[128 = 0]

[129 127 120 135  98 125 145 128 135 124 130 146 131 124 123 134 149 125
 132 131 121 134 134 136 134 127 130 130 144 131 159 115 127 136 114 129
 134 126 119 125 126 136 126 134 116 122 134 144 124 135 124 150 134 129
 124 137] : K/S
[121 128 133 138 120 129 174 111 137 117 127 252 143 116 160 136 129 132
 123 137 124 121 138 109 134 128 124 125 136 127 133 122 130 130 136 121
 126 142 113 139 122 140 133 138 124 140 125 132 138 116 125 141 129 131
 128 130] : F/H
[118 131 136 134  44 119 150  97 135 117 133 252 130 116 135 135 154 130
 127 129 112 125 179 119 132 105 116 126 129 128 149 128 117 137 137 129
 140 158  97 115 123 135 120 142 135 136 129 161 125 104 123 148 115 130
 126 127] : F/H
[125 126 134 130  93 126 147 123 136 124 125 162 129 115 125 132 135 128
 130 130 119 118 111 130 131 123 133 125 127 127 150 122 122 143 116 124
 126 121 122 127 123 134 127 145 122 124 127 136 128 123 122 143 117 125
 130 116] : K/N
[125 127 128 140 108 114 137 118 138 129 122 152 132 122 137 134 144 121
 132 146 109 134 141 138 119 137 129 122 139 132 171 119 127 147 115 126
 132 126 109 119 123 135 129 129 128 121 114 160 118 133 141 140 117 141
 120 133] : K/S
[126 121 124 132 124 133 137 113 135 131 131 113 129 120 125 129 137 125
 129 140 120 130 113 141 137 139 126 128 132 136 196 130 126 127 116 127
 126 127  95 130 119 130 136 140 128 109 129 157 126 128 138 168 116 135
 139 143] : K/N
[128 125 140 124  78 119 150 119 126 117 123 244 128 164 135 135 113 126
 118 145 141 125 159 121 137  89 118 124 131 124 117 138 120 123 125 124
 124 139 116 103 123 145 129 116 125 137 147 154 133 104 132 175 125 130
 129 121] : A/R
[122 119 129 126  89 123 140 114 128 136 126 115 127 119 125 133 133 119
 142 125 131 126 109 141 135 133 132 126 150 131 183 127 124 119 125 132
 118 129 126 124 129 133 139 147 131 116 129 163 126 122 122 156 105 129
 119 136] : K/L
[123 124 129 126  47 116 170 114 135 110 121 252 126 128 130 115 126 141
 120 134 127 129 156 118 135 110 118 119 122 123 116 123 120 131 126  88
 132 136 122 126 114 145 125 138 125 144 128 148 126 107 128 150 122 130
 140 121] : F/H
[132 116 133 123  97 124 145 127 133 125 124 230 126 146 138 140 131 132
 124 138 139 121 140 120 120 104 130 119 138 156 127 140 109 118 138 131
 115 143 130 124 123 134 132 118 127 135 140 134 134 113 130 142 112 133
 102 124] : A/R
[123 119 132 135  93 131 147 117 130 129 125 176 127 138 119 130 155  99
 120 110  95 136 109 140 125 118 128 128 118 136 154 128 124 183 100 125
 140 120 119 133 123 135 118 143 120 131 126 140 110 127 126 131 111 131
 132 124] : K/N
[131 122 131 139  87 125 141 111 133 134 136 154 126 104 125 129 141 122
 130 122 113 121 122 140 131 144 119 123 125 125 178 116 126 137 105 126
 135 127 109 126 112 142 127 153 120 128 125 149 121 110 123 136 116 138
 133 138] : K/N
[123 132 135 124  57 128 137  87 128 124 124 174 126 117 134 119 153 123
 127 119 118 131 117 149 115 121 118 134 142 124 158 126 118 116 125 126
 126 161 110 120 133 130 116 140 122 125 131 173 122 111 132 143 112 128
 123 134] : F/H
[122 124 126 147  80 127 167 139 127 121 129 188 130 116 132 135 140 132
 134 113  81 130 121 128 122 133 123 120 120 124 144 111 132 175  98 121
 142 106 124 128 119 146 127 148 126 133 117 127 119 126 134 129 114 130
 128 116] : K/S
[123 118 144 130  55 130 169  87 133 115 125 252 128 128 131 121 148 130
 138 141 127 129 164 122 133 112 122 118 135 128 140 127 121 114 138 103
 129 166 110 124 127 131 127 129 121  97 139 179 124 108 135 150 117 135
 131 132] : F/H
[131 136 138 131  86 125 148 126 141 112 119 240 124 131 138 141 137 118
 115 150 129 130 167 125 141 103 121 122 138 128 124 144 105 102 152 131
 124 162 116 122 127 132 130 131 131 134 135 176 136 119 130 152 129 125
 128 136] : F/T
[121 128 132 122  83 132 160 133 129 111 124 227 134 149 127 137 125 125
 124 128 132 125 134 128 130  78 121 114 132 122 109 172 108 127 127 129
 124 120 125 129 124 154 123 128 122 138 143 152 134 103 120 177 118 136
 121 132] : A/C
[133 127 133 138  46 119 147 100 143 122 132 213 139 109 134 138 169 129
 127 126 106 122 147 131 136 126 127 120 131 118 164 117 117 141 116 119
 130 149 111 124 121 139 109 144 132 131 127 173 116 101 128 170 111 140
 120 135] : K/L
[122 135 136 130 103 107 132 120 125 125 123 201 123 126 128 141 123 125
 121 130 125 128 131 121 137 104 126 128 126 125 143 133 125 143 117 137
 117 107 126 139 118 122 117 131 129 119 132 124 130 113 123 156 121 134
 127 127] : A/R
[114 114 155 126 102 122 156 109 131 112 124 252 127 145 141 145 127 125
 141 140 135 141 136 116 124  97 114 121 123 125 125 126 119 132 123 124
 113 128 121 148 120 127 132 156 125 139 143 143 129  96 135 147 126 135
 135 120] : A/Y
[119 125 136 131  62 131 162 122 130 105 117 252 129 143 125 136 136 125
 120 153 121 129 149 118 134  87 124 111 126 126 110 131 105 135 128 121
 124 144 122 121 123 138 123 122 117 160 130 151 131 113 139 152 106 129
 140 124] : A/C
[121 118 124 131  59 121 156 120 120 125 121 207 134 129 128 123 150 128
 123 131 105 123 151 134 134 121 119 126 123 128 135 109 114 155 101 129
 136 122 111 135 119 143 122 127 115 150 112 143 117 127 129 133 110 135
 121 129] : K/N
[129 127 142 129  80 128 146  95 141  85 126 216 127 115 124 138 136 116
 129 133 130 128 140 126 127 107 126 105 144 122 150 138 138 113 141 129
 112 153 110 123 124 130 126 141 118 131 135 170 132  87 127 163 120 131
 122 122] : F/B

[126 119 152 129 157 143 134 108 116 136 124 162 117 104 106 129 130 109
 129 190 155 140 126 110 126 134 156 135 131 144 148 109 157 119 110 118
 136 130 140 115 126 121 119 155 103 128 134 130 123 168 141 148 126 151
 136 119] : sife/mas
[135 128 144 134 147 124 125 105 126 137 138 135 122 117 143 138 135  72
 122 137 150 141 135 118 135 118 141 107 137 118 129 108 138 118 121  97
 136 138 141 126 123 133 139 132 134 118 128 128 114 135 132 144 156 123
 149 127] : sife/tenag
[145 138 132 106 131 122 132 106 133 128 131 126 126 122 116 133 133 135
 134 109 133 136 140 137 122 113 154 109 127 103 128 100 136 137 134 117
 118 133 123 139 139 131 123 116 141 127 138 128 125 144 136 131 144 111
 126 128] : fik/ren
[134 154 129 115 137 135 124 127 132 138 133 160 145 125 128 122 135 116
 123 122 131 131 122 128 120 121 131 154 130 118 122 117 139 143 114 143
 125 115 126 135 130 124 126 128 152 118 133 131 129 132 125 122 134 122
 125 118] : Moba/Gud
[143 116 127 115 141 124 134 122 125 134 120 102 125 137 118 118 124 134
 136 131 135 133 129 137 122 113 141 124 136 124 132 147 121 111 138 139
 121 143 129 142 125 153 120 144 131 106 130 128 115 140 128 143 107 130
 132 125] : fik/ren
[135 144 145 135 145 138 118 118 118 134 141 164 127 105 122 144 131 100
 128 182 137 124 143 108 143 141 137 126 131 149 141 113 134 111 120 113
 136 142 131  91 120 118 132 142 129 130 141 128 133 134 136 119 155 130
 140 120] : sife/tenag
[126 139 118 123 130 135 139 125 143 128 139 143 130 119 117 118 135 110
 122 129 141 129 116 124  99 126 137 130 130 127 119 117 142 155 110 142
 124 118 130 157 121 119 127 129 130 128 127 131 124 137 134 134 148 140
 131 111] : Moba/ruf
[132 140 154 134 132 139 121 127 124 129 131 167 118 111 133 148 129 114
 128 183 123 114 137 111 137 149 146 121 126 123 137 113 130 130 124 113
 133 132 137  91 122 115 126 132 138 136 141 123 128 136 133 119 144 146
 146 110] : sife/tenag
[134 155 134 129 149 151 124 118 138 146 134 154 143 104 145 135 139  65
 132 130 141 143 117 136  97 129 143 109 124  93 135 107 165 153 109 126
 140 112 106 156 122 113 149  93 131 115 107 120 151 141 141 125 171 124
 126 106] : tol/mis
[133 121 136 120 124 121 120 134 132 135 127 124 120 135 124 137 125 104
 126 140 134 116 145 133 155 126 116 131 139 136 127 135 108  86 139 113
 130 134 130 111 134 140 135 143 142 132 133 122 118 117 119 135 130 127
 134 142] : sife/tenag
[124 143 123 130 140 137 130 133 124 143 141 148 139 128 121 115 137 121
 131 126 140 126 115 122 100 123 140 130 125 145 127 127 148 158 101 139
 122 116 130 148 127 118 121 122 114 125 122 134 135 136 137 138 142 121
 134 135] : Moba/ruf
[141 144 127 121 134 119 123 119 136 152 132 139 141 124 137 121 139  90
 131 122 148  64 128 126 113 114 133 113 134 120 120 124 147 122 121 131
 130 130 137 154 119 126 134 132 133 125 122  78 120 125 123 144 164 124
 134 131] : tol/Bisot
[122 129 122 120 128 128 119 140 137 143 129 137 142 129 117 116 125 121
 133 135 132 135 122 124 110 131 123 141 131 136 125 133 154 106 120 164
 129 130 129 151 124 128 125 132 123 137 110 123 126 134 120 135 135 118
 118 125] : tol/Bisot
[136 114 141 130 126 135 124 122 128 142 123 134 119 146 124 150 134 104
 130 159 147 134 139 110 143 131 131 135 133 134 145 124 125  94 130 129
 138 144 140 108 125 134 136 152 142 125 131 123 125 148 125 134 133 131
 122 134] : sife/mas
[148 131 152 132 139 114 131 115 120 141 147 146 130 122 141 143 144  96
 125 155 130 122 138 112 134 131 119 110 135 128 139 120 129 119 118 107
 135 138 130 120 123 127 133 135 123 134 125 129 109 133 124 142 147 127
 154 127] : sife/tenag
[158 171 133 128 135 142 128  84 121 120 114 137 124  84 148 168 146  94
 136 104 115 134 128 153 122 147 182  58 117  45 123  84 156 159 148  85
 110 108 116 122 131 113 147  78 170 122 129 126 137 125 157  91 195 115
 118 108] : fik/sol
[137 125 122 107 136 117 128 135 156 152 127 111 136 125 127 125 133 103
 135 112 142 133 124 124 132  91 119 117 130 126 110 119 128 113 128 127
 138 133 128 153 126 140 144 135 136 120  93 103 117 119 122 150 141 125
 132 148] : tol/Bisot
[150 108 143 122 149 120 133 115 134 130 116 107 109 106 111 138 126 125
 132 129 144 134 143 137 131 118 155 113 133 101 134 100 139 110 143 116
 119 138 128 122 135 135 106 135 138 132 157 126 125 134 129 131 135 129
 115 130] : fik/sol
[145 133 137 120 131 119 137 110 139 130 113 118 113 118 120 140 129 122
 138 114 141 135 147 135 133 120 155 103 128  90 136 105 136 121 132 118
 107 129 141 123 136 134 123 131 158 126 135 126 121 133 138 119 137 112
 122 132] : fik/sol
[139 179 139 140 130 128 113  68 131 125 141 191 143  84 155 181 152  72
 131 117 108 106 131 122 131 146 170  69 119  76 108  71 145 210 129  61
 122 122 117 101 130 106 146  92 166 122 158 132 139  97 148 101 222 104
 163 104] : sife/tenag
[131 122 140 130 135 127 131 125 134 144 129 140 124 135 117 130 115 127
 126 172 150 130 135 122 141 124  78 142 137 151 134 129 127 100 115 130
 128 143 127 109 123 127 128 161 119 131 130 133 120 144 110 150 118 140
 134 127] : sife/tenag
[132 132 130 121 140 133 131 123 137 139 152 131 133 141 124 101 136 125
 129 103 131 121 111 134 110 103 134 123 125 121 119 130 142 141 111 146
 119 121 133 163 132 132 115 130 133 126 105 137 118 139 135 155 127 117
 135 123] : Moba/Gud
[124 135 134 120 149 144 130 119 135 149 125 162 136 103 108 125 134 103
 131 143 162 141 120 115  91 128 148 137 133 129 126 111 152 139 105 134
 139 122 129 149 109 118 119 126 103 125 118 120 134 142 137 134 157 146
 123 117] : tol/mis
[132 133 107 106 127 127 116 122 142 134 130 139 139 125 119 125 122 120
 136 121 138 125 126 116 115 125 125 123 122 123 118 121 128 121 128 140
 115 113 127 144 134 135 128 130 153 129 133 124 131 123 129 114 130 120
 111 126] : tol/Bisot
[136 148 136 115 143 142 137 108 125 128 121 159 150 118  98 123 130 115
 134 154 140 118 113 131  88 125 163 125 129 116 119  99 162 152 116 146
 107 127 128 142 126 127 108 121 127 125 130 128 132 142 137 116 141 133
 119 102] : Moba/Gud
[148 133 132 111 144 136 132 113 125 142 138 140 142 119 124 127 140  98
 133 121 121 133 129 120 111 115 148 120 131 128 115  94 147 143 116 126
 132 127 118 148 119 131 128 137 108 126 128 123 116 127 129 152 161 133
 143 130] : tol/Bisot
[127 132 136 125 112 126 118 125 129 143 134 145 114 125 132 152 133  99
 126 154 149 126 142 116 151 139 124 117 130 117 133 102 123 108 125 108
 125 133 129  96 135 122 136 142 166 131 138 128 124 123 127 120 137 125
 155 177] : sife/mas
[135 130 128 112 131 126 132 143 139 146 127 130 139 136 123 117 137  93
 134 135 149 121 123 128 123 114 158 132 117 122 134 129 137 106 125 143
 130 126 121 147 122 131 132 136 145 128 119 102 119 121 121 137 141 139
 120 130] : tol/mis
[127 134 139 133 136 128 129 111 126 131 132 144 118 117 117 138 126 116
 127 168 143 131 146 112 138 134 130 131 129 136 135 113 128 115 118 119
 126 138 131  89 124 125 127 146 125 130 133 132 123 134 128 124 130 138
 141 128] : sife/mas
[129 120 126 129 135 127 135 134 126 141 135 124 148 139 127 120 127 130
 131 121 133 134 124 129 111 103 129 130 133 148 121 136 139 132 114 144
 142 125 125 159 124 136 122 135 117 124 114 141 107 137 120 155 127 150
 125 131] : Moba/ruf
[132 136 123 122 126 134 130 139 141 158 128 139 125 119 112 125 109 120
 135 134 145 130 122 134 110 126 131 133 137 116 132 123 162 130 130 143
 128 123 107 145 121 116 139 130 146 128 124 109 138 122 124 121 140 128
 109 119] : tol/Bisot
[139 132 123 108 116 123 127 134 152 154 123 129 140 128 120 118 129 103
 141 120 150 125 127 127 114 116 134 134 126 126 120 123 134 110 131 148
 116 129 126 161 124 138 137 136 150 121 122 116 125 135 123 135 134 122
 109 128] : tol/Bisot
[135 136 125 116 137 131 126 131 131 147 132 156 138 120 114 122 138 102
 133 125 148 124 115 120 105 123 139 126 135 128 132 120 143 124 117 148
 125 125 126 146 121 124 136 137 120 121 119 124 130 133 132 141 137 126
 126 120] : tol/Bisot
[131 141 124 117 128 127 129 133 146 155 133 137 149 131 129 118 141 102
 131  89 117 113 127 120 118 112 130 121 128 124 130 125 137 146 124 148
 116 119 127 155 131 117 124 134 146 127 129 129 123 121 124 131 139 110
 130 128] : Moba/Gud
[129 134 144 129 134 135 125 128 121 139 119 149 118 118 120 145 128 106
 135 176 147 132 148 112 144 133 134 132 139 138 134 114 129  96 111 128
 133 140 138 101 129 123 124 150 121 134 131 128 124 146 126 124 126 130
 128 121] : sife/tenag
[131 150 129 120 130 141 141 124 132 135 130 160 146 113 103 120 126 134
 129 150 144 122 115 130 104 131 145 148 125 139 125 115 145 154 123 156
 112 121 124 144 126 127 112 126 131 124 134 120 140 139 134 121 125 129
 114 108] : Moba/ruf
[126 125 152 129 134 138 121 114 121 136 129 151 124 116 116 140 131 115
 126 186 145 132 153 110 136 140 138 137 138 146 137 113 138 121 114 117
 132 141 122  94 121 123 126 149 119 133 137 134 124 139 133 110 101 141
 134 118] : sife/tenag
[142 139 121 121 117 125 127 133 146 141 132 138 144 137 121 118 124 128
 128 130 134 120 118 133 124 124 123 137 122 133 118 129 126 135 135 183
 111 118 126 135 136 132 128 136 151 128 137 130 130 134 121 121 112 113
 121 124] : Moba/Gud
[133 162 123 120 129 134 129 116 142 129 140 149 151 117 121 121 138 112
 132 107 124 113 115 139 106 121 138 113 121 115 112 111 148 162 125 134
 113 114 123 140 131 121 127 107 156 122 143 128 137 119 137 115 162 108
 132 113] : Moba/Gud
[139 138 133 134 118 129 122 118 129 127 126 154 115 119 129 154 126  96
 130 139 142 121 141 116 150 129 134 111 123 118 132 111 118 121 133 117
 122 128 133  92 133 125 137 132 163 123 136 128 118 118 121 116 145 119
 133 126] : sife/mas
[133 137 123 121 153 134 134 124 130 149 125 135 133 122 125 120 135 102
 132 125 150 135 121 129 107 120 138 123 131 112 125 113 147 129 124 136
 121 114 121 148 125 128 127 129 143 126 122 118 129 139 127 132 138 124
 117 122] : tol/mis
[144 142 147 128 149 135 131 104 120 137 139 152 151 127 140 147 139  72
 130 150 131 136 134 118 139 128 146 103 132 122 138 107 144 126 122 115
 122 141 129 116  93 122 140 129 134 119 137 132 118 129 137 148 164 134
 153 122] : sife/tenag
[132 140 124 121 124 128 127 137 131 119 115 123 144 132 126 121 134 121
 137 105 129 123 119 133 111 117 138 123 127 117 131 113 137 140 123 154
 120 122 122 154 122 129 123 132 157 134 132 128 127 123 130 135 133 123
 127 126] : Moba/ruf
[129 135 134 123 131 145 127 149 126 140 123 136 146 119 118 118 118 124
 131 175 155 131 121 127 104 134 139 157 129 131 128 133 138 104 121 161
 129 123 125 131 120 136 131 133 125 130 113 115 138 150 132 122 112 147
 101 116] : tol/mis
[125 126 127 112 144 134 136 131 133 144 112 125 140 121 107 118 132 114
 120 137 155 148 103 127 106 110 131 128 134 133 130  95 145 117 119 143
 131 134 123 155 120 135 126 135 112 124 120 109 122 134 134 148 131 128
 108 132] : tol/mis
[151 132 133 114 126 116 127 128 126 120 111  97 112 132 133 136 120 142
 128 124 135 129 143 132 148 128 138 111 124 104 132 133 129  94 149 114
 122 140 132 128 131 137 128 130 150 123 127 130 119 127 135 127 132 121
 124 135] : fik/ren

[142 153 131 122 123 126 134 164 117 129 118 141 127 119 128 150 114 104
 136 118 122 128 132 127 146 120 130  93  99 130 117 107  98 140 129 142
 125 140 125 137 130 127 122 144 125 150 131  92 145 136 132 125 119 127
 129 104] : M/<67>
[138 120 125 117 137 111 138 140 127 132 119 136 133 116 143 129 142  89
 114 134 128 132 119 132 137 103  79 128 105 122  99 116 104 117 107 132
 116 122 120 120 119 124 126 167 124 147 129 113 132 126 146 128 126 121
 137  99] : M/<65>
[135  78 133 159 127 120 131 105 136 167 124 106 116  99 161 122 133  83
 118 137 149 135 131 121 127 112 141 208 115 107 131 138 116 141 117 128
 115 126 134 113 128 141 122 139 141 127 122 126  97 122 137 141 116 130
 142 103] : Q/<70>
[121  96 125 124 134 108 134 120 132 175 127 116 116 127 160 139 134  80
 127 136 140 138 131 120 126 115 173 151 107 117 128 114 109 136 121 131
 132 132 132 142 132 122 127 138 125 127 126 122 112 134 131 131 110 127
 144 106] : Q/<57>
[118 127 135 145 130 106 129 119 132 163 115 120 125 110 157 118 109 106
 106 134 150 126 131 116 121 106 152 141 115  98 138 138 129 132 116 130
 133 130 136 130 141 135 125 123 119 134 130 123 116 130 128 139 129 132
 136 104] : Q/<66>
[124  93 124 119 131 135 132 115 128 142 146 125 116 116 153 166 121 107
 116 137 132 130 131 132 116 136 133 155 113 127 134 114 113 122 132 103
 123  96 137 132 130 117 126 142 131 131 118 127  93 120 140 119 127 132
 147 125] : Q/<70>
[123  56 114  99 127 120 134 118 115 118 152 138 126 120 152 123 178 106
 108 137 126 134 129 128 125 149  64 146  96 148 101 109 101  74 124 112
 120  76 128 135 126  92 137 180 133 113 111 139  67 115 141 124 142 136
 165 121] : Q/<57>
[137  89 128 140 112 131 121 115 125 128 161 129 122 126 145 130 143 124
 139 139 123 134 114 130 126 142 140 140 111 134 143 105 101  87 113 121
 120  94 134 127 132  95 129 151 131 117 118 141  78 129 164 145 131 132
 136 140] : Q/<70>
[138  90 125 138 121 121 122 115 131 147 147 128 125 105 165 115 122  92
 117 136 135 134 136 128 121 122 149 131  94 115 145 119 109 128 112 128
 127 111 140 130 129 119 127 134 118 130 127 126  99 117 147 139 118 132
 139 131] : Q/<66>
[141 122 124 141 133 127 122 150 122 120 116 138 125 115 136 121 141 117
 128 136 121 139 126 131 139 138  95  85 105 123 123 121 119 155 105 136
 125 122 120 132 128 128 124 136 118 131 134 104 142 141 127 125 129 124
 125 121] : M/<65>
[128  57 118 103 135 130 131 105 101 131 152 118 127 116 156 134 141  74
 101 139 131 131 127 119 128 127  37 136  92 132  84 127 129 162 105 126
 114  76 109 118  92 134 129 176 126 143 110 122 101 106 170 109 136 121
 160 108] : M/<55>
[125  62 124 138 132 105 142  87 114 166 131 104 128 105 173 122 130  67
  80 141 151 131 154 112 125 109  78 224 114 128 109 129 104 125 107 119
 123  81 131 133 132 127 129 166 124 136 118 138 103 113 154 132 140 124
 162  96] : Q/<57>
[128 139 123 125 141 128 131 134 117 111 136 133 125 116 128 134 142 123
 134 129 120 131 119 134 128 135  81 102 116 124 116 109  90 107 115 134
 127 110 129 126 125 111 127 153 117 149 122 118 136 131 134 117 148 129
 122 118] : M/<65>
[127 169 128 154 124 134  65 155 136 118 112 139 123 115 120 117 124 145
 147 122 122 128 134 128 135 134 167  81 124 142 158 111  97 115 135 145
 134 130 127 148 142 128 120  91 113 138 125 107 133 132 107 130 128 129
 109 114] : M/<67>
